Below is a small trained network, with its code and all its weights. Each question gives an input and a class and asks what happens when units are switched off, that is, made to give their printed mean instead of their output.

import numpy as np


def w(rows, s, z=0):
    codes = np.array(rows[::2]) - 128.0
    scale = np.full(codes.shape[1], s)
    scale[-1] = z or s
    return codes * scale


def f(y):
    return y / 2 * (1 + np.tanh(0.7978845608 * (y + 0.044715 * y**3)))


def log_softmax(a):
    a = a - a.max(-1, keepdims=True)
    return a - np.log(np.exp(a).sum(-1, keepdims=True))


def net(x, mask):
    res = np.array(x, float).reshape(1, 5) / 4 @ E
    y = f(res @ A[0][:, :-1].T + A[0][:, -1])
    res = res + np.where(mask, y, B[0][:, -1]) @ B[0][:, :-1]
    return log_softmax(res[-1] @ U[:, :-1].T + U[:, -1])


A, B = {}, {}
E = w([
[138,59,134,85],'x0',
[32,74,216,158],'x1',
[20,34,121,133],'x2',
[205,121,214,5],'x3',
[48,8,3,142],'x4',
],0.0058)
A[0] = w([
[2,50,168,138,150],'neuron 0',
[88,113,50,225,2],'neuron 1',
[234,141,107,100,77],'neuron 2',
[94,138,187,152,8],'neuron 3',
[91,132,53,209,133],'neuron 4',
[52,114,16,242,143],'neuron 5',
[66,149,52,201,134],'neuron 6',
[87,1,181,170,179],'neuron 7',
[132,222,242,130,147],'neuron 8',
[181,105,102,171,124],'neuron 9',
[192,65,127,182,39],'neuron 10',
[119,169,193,121,39],'neuron 11',
[155,213,82,130,54],'neuron 12',
[184,112,111,70,166],'neuron 13',
],0.0081,0.0041)
B[0] = w([
[3,33,1,96,247],'neuron 0',
[120,164,140,80,174],'neuron 1',
[63,70,94,58,168],'neuron 2',
[146,152,173,101,119],'neuron 3',
[183,203,204,87,193],'neuron 4',
[238,232,244,136,254],'neuron 5',
[208,214,227,105,198],'neuron 6',
[48,34,41,68,237],'neuron 7',
[203,231,220,192,222],'neuron 8',
[73,145,145,149,134],'neuron 9',
[111,134,159,87,113],'neuron 10',
[209,145,200,63,137],'neuron 11',
[79,65,151,144,149],'neuron 12',
[73,59,58,81,168],'neuron 13',
],0.0065,0.0068)
U = w([
[55,36,88,104,250],'0',
[176,217,250,166,6],'1',
],0.011,0.0022)

Each question gives the input, the list of numbers given to net, and the class t.
The units are the neurons (one row each of A and B). Each row of codes is followed by its name. A weight is (code - 128) times the scale printed after its matrix; where a second scale follows, it is the last column's (A, B and U).
mask holds one flag per neuron, in row order. A switched-off neuron (its flag False) gives its mean, the last column of its row in B, instead of its output. The means were averaged over made-up inputs and are rounded, as every weight is.
A unit's drop is (log p(t) with every unit on - log p(t) with that unit switched off) / (log p(t) with every unit on - log p(t) with every unit switched off).
The circuit of an input: a set's keep is (log p(t) with only the set's units on - log p(t) with every unit switched off) / (log p(t) with every unit on - log p(t) with every unit switched off). Starting from the 12 units with the biggest drops (on a tie, the unit counted first), units are removed one at a time, each time the one whose removal leaves the highest keep (on an exact tie, the one counted first), for as long as the keep stays at least 0.8.
units of the circuit, in order: the units of the circuit, biggest drop first
top k neurons: the k neurons with the biggest drops, biggest first
drop when u is switched off: that unit's drop, to one decimal
input [6,-7,-5,-4,3], class 1: units of the circuit, in order	neuron 0
input [-4,-8,-6,3,-1], class 0: units of the circuit, in order	neuron 2; neuron 5
input [8,5,3,3,-6], class 0: top 3 neurons	neuron 5; neuron 7; neuron 6
input [8,-5,6,6,-5], class 0: top 3 neurons	neuron 5; neuron 13; neuron 6
input [-2,5,6,2,-6], class 0: top 4 neurons	neuron 5; neuron 0; neuron 6; neuron 4
input [5,-3,-7,7,-1], class 0: top 2 neurons	neuron 2; neuron 13
input [-6,7,1,-4,2], class 1: top 3 neurons	neuron 5; neuron 6; neuron 4
input [4,-6,7,8,-3], class 0: top 2 neurons	neuron 5; neuron 13
input [-3,-8,-8,-1,4], class 0: top 2 neurons	neuron 2; neuron 8
input [-2,1,5,-8,-2], class 1: drop when neuron 5 is switched off	0.2
input [3,-5,-7,-3,0], class 0: drop when neuron 5 is switched off	0.4
input [7,-5,-5,3,-3], class 0: drop when neuron 4 is switched off	0.1
